Here is a tiny trained network, its code and every weight. The questions are about switching its units off for an input and a class, where a switched-off unit gives its printed mean instead of its output.

import numpy as np


def w(rows, s, z=0):
    codes = np.array(rows[::2]) - 128.0
    scale = np.full(codes.shape[1], s)
    scale[-1] = z or s
    return codes * scale


def f(y):
    return y / 2 * (1 + np.tanh(0.7978845608 * (y + 0.044715 * y**3)))


def log_softmax(a):
    a = a - a.max(-1, keepdims=True)
    return a - np.log(np.exp(a).sum(-1, keepdims=True))


def net(x, mask):
    res = np.array(x, float).reshape(1, 7) / 4 @ E
    y = f(res @ A[0][:, :-1].T + A[0][:, -1])
    res = res + np.where(mask, y, B[0][:, -1]) @ B[0][:, :-1]
    return log_softmax(res[-1] @ U[:, :-1].T + U[:, -1])


A, B = {}, {}
E = w([
[130,120,129,127,125,129,135,130,126],'x0',
[98,62,69,72,85,139,72,89,131],'x1',
[111,169,146,105,113,148,144,72,6],'x2',
[132,119,126,128,117,132,142,128,128],'x3',
[133,112,124,138,122,130,138,127,122],'x4',
[38,131,73,136,186,75,176,109,126],'x5',
[114,136,140,131,128,128,116,129,130],'x6',
],0.015)
A[0] = w([
[161,165,167,169,150,127,173,139,144,221],'n0',
[128,114,129,130,142,134,146,129,101,145],'n1',
[108,128,108,109,128,121,130,101,111,73],'n2',
[122,161,152,135,148,122,137,120,119,123],'n3',
[62,121,74,129,159,114,171,119,146,181],'n4',
[106,118,123,140,120,131,116,124,113,113],'n5',
[133,91,120,158,184,109,138,169,246,76],'n6',
[93,107,107,104,116,114,134,102,133,95],'n7',
[122,152,134,125,129,121,109,113,157,118],'n8',
[156,170,157,171,138,128,170,144,142,213],'n9',
[81,71,68,63,96,135,66,106,106,82],'n10',
[147,124,120,97,130,125,107,130,158,153],'n11',
[157,136,162,147,121,140,115,134,101,54],'n12',
[91,179,143,145,178,112,215,128,62,114],'n13',
[175,131,160,121,129,134,111,143,99,55],'n14',
[219,148,181,119,86,149,84,131,117,210],'n15',
[113,160,120,111,142,133,130,149,118,124],'n16',
[145,112,123,125,119,110,140,130,105,138],'n17',
[187,48,118,94,81,141,7,142,199,147],'n18',
[63,132,70,135,148,113,161,106,161,11],'n19',
[130,122,123,133,127,132,120,120,125,124],'n20',
[166,161,161,157,139,137,165,157,152,70],'n21',
[219,142,190,130,74,153,90,134,100,94],'n22',
[180,188,197,192,152,125,188,158,162,59],'n23',
[121,153,112,124,146,116,155,119,96,111],'n24',
[129,104,119,158,157,115,134,159,223,235],'n25',
[93,112,101,105,112,139,120,108,113,52],'n26',
[127,153,136,96,92,140,113,102,40,18],'n27',
[125,117,132,151,156,115,145,146,172,44],'n28',
[121,137,119,131,141,138,161,154,118,99],'n29',
],0.014,0.011)
B[0] = w([
[111,189,139,107,145,127,120,130,103,207],'n0',
[126,143,140,115,125,135,122,124,156,140],'n1',
[123,153,139,113,127,134,133,130,126,140],'n2',
[131,132,124,115,96,141,146,121,143,150],'n3',
[142,177,137,120,155,139,119,122,111,204],'n4',
[151,142,112,113,145,118,141,130,134,132],'n5',
[125,207,141,111,183,112,87,137,55,219],'n6',
[125,136,141,138,164,120,113,139,116,152],'n7',
[148,115,114,125,127,131,147,130,112,132],'n8',
[136,184,135,116,148,123,117,125,103,201],'n9',
[139,128,131,130,219,115,88,149,91,205],'n10',
[114,111,128,146,100,135,151,120,138,158],'n11',
[132,157,131,111,139,126,129,131,122,144],'n12',
[131,155,127,127,26,136,155,123,159,204],'n13',
[120,154,149,118,137,129,121,124,111,147],'n14',
[131,71,110,141,193,114,98,140,124,226],'n15',
[130,127,137,151,112,147,129,114,123,136],'n16',
[106,142,140,137,121,134,110,121,137,133],'n17',
[125,106,122,137,4,148,197,108,185,253],'n18',
[128,41,120,141,170,116,108,143,129,166],'n19',
[114,128,139,126,129,126,136,129,128,129],'n20',
[124,81,118,140,147,130,110,127,123,167],'n21',
[119,185,136,115,183,116,106,133,88,204],'n22',
[127,45,110,143,163,124,124,126,146,205],'n23',
[138,146,130,125,87,139,142,121,139,152],'n24',
[129,43,120,142,174,129,114,129,146,236],'n25',
[123,160,147,122,146,111,109,133,113,145],'n26',
[126,85,117,144,231,112,104,146,132,168],'n27',
[135,171,139,100,139,128,121,128,114,150],'n28',
[121,133,135,125,118,137,124,125,132,136],'n29',
],0.023,0.024)
U = w([
[141,31,115,163,159,112,127,144,136,254],'0',
[138,217,167,93,139,115,127,133,80,82],'1',
[141,133,135,143,9,168,225,88,190,96],'2',
],0.012,0.00039)

Each question gives the input, the list of numbers given to net, and the class t.
The units are the neurons (one row each of A and B). Each row of codes is followed by its name. A weight is (code - 128) times the scale printed after its matrix; where a second scale follows, it is the last column's (A, B and U).
mask holds one flag per neuron, in row order. A switched-off neuron (its flag False) gives its mean, the last column of its row in B, instead of its output. The means were averaged over made-up inputs and are rounded, as every weight is.
A unit's drop is (log p(t) with every unit on - log p(t) with that unit switched off) / (log p(t) with every unit on - log p(t) with every unit switched off).
The circuit of an input: a set's keep is (log p(t) with only the set's units on - log p(t) with every unit switched off) / (log p(t) with every unit on - log p(t) with every unit switched off). Starting from the 12 units with the biggest drops (on a tie, the unit counted first), units are removed one at a time, each time the one whose removal leaves the highest keep (on an exact tie, the one counted first), for as long as the keep stays at least 0.8.
circuit, biggest first: the units of the circuit, biggest drop first
most important unit: the unit with the biggest drop
k most important neurons: the k neurons with the biggest drops, biggest first
drop when u is switched off: that unit's drop, to one decimal
input [-3,-8,4,6,8,6,-5], class 2: circuit, biggest first	[n13]
input [2,0,2,7,8,-6,4], class 1: 3 most important neurons	[n22; n25; n23]
input [-8,2,2,-2,1,5,-7], class 1: 3 most important neurons	[n18; n25; n23]
input [4,7,-8,2,1,0,-5], class 2: 2 most important neurons	[n18; n15]
input [3,-5,8,4,-1,2,1], class 2: 2 most important neurons	[n13; n6]
input [-7,-8,-4,-5,-8,4,-1], class 1: 2 most important neurons	[n6; n0]
input [-6,3,0,-8,-1,-8,1], class 2: 3 most important neurons	[n18; n25; n23]
input [-4,-2,-4,-4,-8,1,5], class 1: 2 most important neurons	[n6; n15]
input [-7,-8,0,4,4,-4,-7], class 0: 3 most important neurons	[n23; n6; n15]
input [3,4,6,7,-6,-4,4], class 0: 2 most important neurons	[n27; n6]
input [4,1,4,4,-3,-8,1], class 0: 3 most important neurons	[n15; n6; n27]
input [6,1,3,1,-6,-5,3], class 0: 3 most important neurons	[n15; n6; n0]
input [-7,2,6,-7,-1,-1,-8], class 0: 2 most important neurons	[n6; n27]
input [-3,4,5,-2,3,2,0], class 1: most important unit	n25
input [7,7,2,0,-5,8,0], class 1: 2 most important neurons	[n4; n25]
input [1,1,1,-1,2,7,7], class 1: 2 most important neurons	[n18; n4]
input [5,3,3,8,-4,3,1], class 1: 2 most important neurons	[n25; n18]
input [4,-3,3,4,5,1,1], class 2: drop when n8 is switched off	0.0
input [-5,-2,0,8,2,1,-2], class 1: drop when n11 is switched off	0.1
input [-7,4,3,-8,-6,-8,5], class 0: most important unit	n15
input [3,-2,-8,5,-4,8,8], class 1: drop when n6 is switched off	3.2
input [-4,-6,4,8,7,7,4], class 2: drop when n13 is switched off	0.5
